Element, then a row for it; each showing differs a little:
1_1_0:  -3  -58   42  -23  -29    7   74   26
2_3_3: -71   29  -33   60   26   -8  -37  -22
2_3_0: -61  -43  -30   50   23    4   51  -18
0_2_5:  98   23   -1   28   -5   27  -31    0
2_2_4: -76   39  -37   21   29    9  -48  -23
2_3_2: -76    0  -35   64   30  -16    2  -19
1_0_1:  -7  -41   41  -70  -31  -13   51   27
2_3_0: -64  -42  -28   48   24    2   53  -19
2_0_4: -68   34  -30  -53   25    6  -43  -21
0_3_2:  88   -3    0   68   -3  -17    2   -1
1_3_0:  -4  -48   34   61  -25    3   64   22
0_0_4:  76   35    0  -58   -3   11  -48    1
0_3_4:  76   38    0   57   -4    9  -46    0
2_2_2: -87   -1  -42   25   32  -19    2  -27
2_0_2: -77   -1  -35  -65   29  -17    3  -21
0_0_3:  80   31    1  -62   -4  -10  -40    0
1_2_0:  -6  -57   42   20  -30    6   74   25
0_2_2: 108   -2    1   27   -5  -25    4   -1
0_2_2: 105   -1    1   28   -5  -22    3    0
0_0_5:  81   19   -1  -64   -3   24  -23   -1
0_0_5:  83   20    1  -66   -5   24  -26   -1
2_0_5: -73   18  -34  -60   27   19  -21  -20
2_0_0: -62  -42  -29  -51   21    5   53  -16
0_3_4:  73   36    0   59   -4    8  -45   -1
0_0_1:  79  -34    0  -60   -3  -10   45    0
0_0_3:  80   28    1  -65   -6   -9  -38   -1
0_3_3:  80   27    0   61   -2   -7  -35    1
2_1_1: -78  -34  -37  -22   30  -11   45  -21
1_1_1:  -5  -51   51  -30  -35  -15   65   33

Follow the symbols from each start, one at a time.
Answer with the element's name.
---
106   -4    2   29   -5  -22    3   -3 [0_2_2]
^	 91  -39    2   25   -6  -11   51    1 [0_2_1]
§	 88  -39   -1  -23   -2  -12   51   -2 [0_1_1]
^	 78  -49    2  -21   -3    7   63   -1 [0_1_0]
@	 87  -39    1  -23   -4  -11   50    0 [0_1_1]
$	 -8  -52   51  -30  -35  -16   63   34 [1_1_1]
%	 88  -40   -2  -20   -4  -12   49   -1 [0_1_1]
@	107   -2    1  -25   -5  -21    2    2 [0_1_2]
@	 91   34    0  -22   -5   -9  -46   -1 [0_1_3]
^	107   -2   -1  -28   -6  -22    4    0 [0_1_2]
@	 94   33   -1  -27   -4  -11  -45    2 [0_1_3]
^	107   -3   -1  -27   -5  -21    1    0 [0_1_2]
@	 93   34    1  -25   -5   -9  -45    1 [0_1_3]
@	 86   44    1  -26   -4    9  -53    0 [0_1_4]
^	 91   35    1  -25   -5  -10  -44    1 [0_1_3]
$	 -5   47   55  -32  -38  -13  -60   34 [1_1_3]
---
 -6  -49   50  -30  -35  -16   63   32 [1_1_1]
@	 -6   -4   73  -41  -51  -33    5   44 [1_1_2]
@	 -8   47   53  -32  -38  -12  -59   35 [1_1_3]
$	-82   30  -37  -21   32  -10  -43  -22 [2_1_3]
§	-71   27  -32  -55   26   -6  -34  -20 [2_0_3]
^	-75   -2  -37  -64   29  -16    3  -22 [2_0_2]
%	 -3   -4   50  -87  -35  -21    4   31 [1_0_2]
$	-76   -3  -37  -64   30  -15    3  -22 [2_0_2]
%	 -5   -1   50  -86  -34  -21    4   30 [1_0_2]
@	 -4   38   43  -78  -30   -9  -45   25 [1_0_3]
@	 -4   42   37  -69  -27   10  -56   23 [1_0_4]
%	 74   35   -1  -57   -4    8  -44    0 [0_0_4]
^	 79   29   -1  -61   -4   -9  -39    0 [0_0_3]
@	 78   37    1  -57   -3    8  -48    1 [0_0_4]
$	 -4   42   39  -71  -29    9  -54   23 [1_0_4]
%	 76   36   -1  -57   -3    6  -47   -2 [0_0_4]
---
-67   36  -30   53   26    8  -42  -21 [2_3_4]
%	 -5   41   41   73  -27   11  -55   26 [1_3_4]
$	-69   34  -33   56   25    9  -44  -19 [2_3_4]
§	-75   36  -35   22   29    7  -47  -22 [2_2_4]
%	 -4   51   47   28  -35   12  -67   32 [1_2_4]
%	 88   42   -1   22   -5   10  -53    1 [0_2_4]
§	 86   43    2  -23   -5   10  -55    1 [0_1_4]
@	100   24    2  -27   -5   29  -29   -1 [0_1_5]
^	 85   41    3  -25   -5   10  -52    0 [0_1_4]
§	 75   36    1  -58   -3    7  -46    0 [0_0_4]
$	 -4   42   38  -68  -26    8  -56   26 [1_0_4]
%	 76   35    0  -58   -5    5  -48    2 [0_0_4]
$	 -5   42   40  -69  -29    9  -54   25 [1_0_4]
@	 -6   25   46  -81  -31   28  -30   28 [1_0_5]
%	 83   19   -1  -67   -5   22  -24   -1 [0_0_5]
^	 75   36    0  -59   -6   10  -46    0 [0_0_4]
---
 94   35    0  -24   -4   -9  -44    0 [0_1_3]
$	 -8   45   54  -34  -40  -13  -60   34 [1_1_3]
@	 -5   52   49  -29  -34   10  -66   30 [1_1_4]
%	 86   43    0  -22   -3   10  -52    1 [0_1_4]
§	 75   36    0  -61   -3    6  -46    1 [0_0_4]
@	 82   20   -1  -64   -4   23  -27    1 [0_0_5]
$	 -6   24   47  -81  -32   29  -29   28 [1_0_5]
$	-72   18  -35  -61   28   23  -22  -21 [2_0_5]
%	 -5   24   48  -82  -31   27  -31   29 [1_0_5]
$	-73   19  -35  -61   27   21  -22  -22 [2_0_5]
%	 -6   25   45  -81  -32   27  -29   28 [1_0_5]
%	 84   18   -1  -65   -5   24  -22    1 [0_0_5]
$	 -5   23   45  -81  -31   30  -31   28 [1_0_5]
$	-74   17  -33  -60   27   23  -23  -21 [2_0_5]
%	 -5   22   45  -81  -33   30  -29   26 [1_0_5]
$	-74   19  -34  -61   25   23  -23  -22 [2_0_5]
---
 -7  -51   52  -29  -38  -16   64   32 [1_1_1]
^	 -6  -58   41  -24  -28    6   75   27 [1_1_0]
§	 -6  -49   35  -61  -25    6   63   23 [1_0_0]
@	 -4  -40   40  -69  -29  -14   52   23 [1_0_1]
@	 -4   -1   49  -90  -36  -24    1   31 [1_0_2]
^	 -4  -43   39  -69  -30  -11   53   27 [1_0_1]
@	 -4   -1   51  -86  -34  -23    1   32 [1_0_2]
^	 -4  -41   40  -72  -30  -13   54   26 [1_0_1]
@	 -6   -3   49  -86  -34  -21    3   31 [1_0_2]
^	 -4  -42   40  -72  -31  -12   47   24 [1_0_1]
%	 79  -34   -2  -60   -3  -11   44   -1 [0_0_1]
^	 70  -43   -1  -55   -4    2   56   -3 [0_0_0]
@	 76  -34    0  -59   -4  -11   43    0 [0_0_1]
^	 68  -43   -1  -54   -2    5   54    0 [0_0_0]
$	 -5  -48   35  -61  -26    4   63   22 [1_0_0]
@	 -5  -40   41  -71  -30  -12   51   27 [1_0_1]

Each element has one place in each of these: a chain of 3, a chain of 4 and a chain of 6.
Each element has 3 parts.
Part 1 runs from 0 to 2 as a chain.
Part 2 runs from 0 to 3 with two ends.
Part 3 runs from 0 to 5 with two ends.
What the symbols do: % is -1 on part 1; $ is +1 on part 1; & is -2 on part 2; @ is +1 on part 3; § is -1 on part 2; ^ is -1 on part 3.
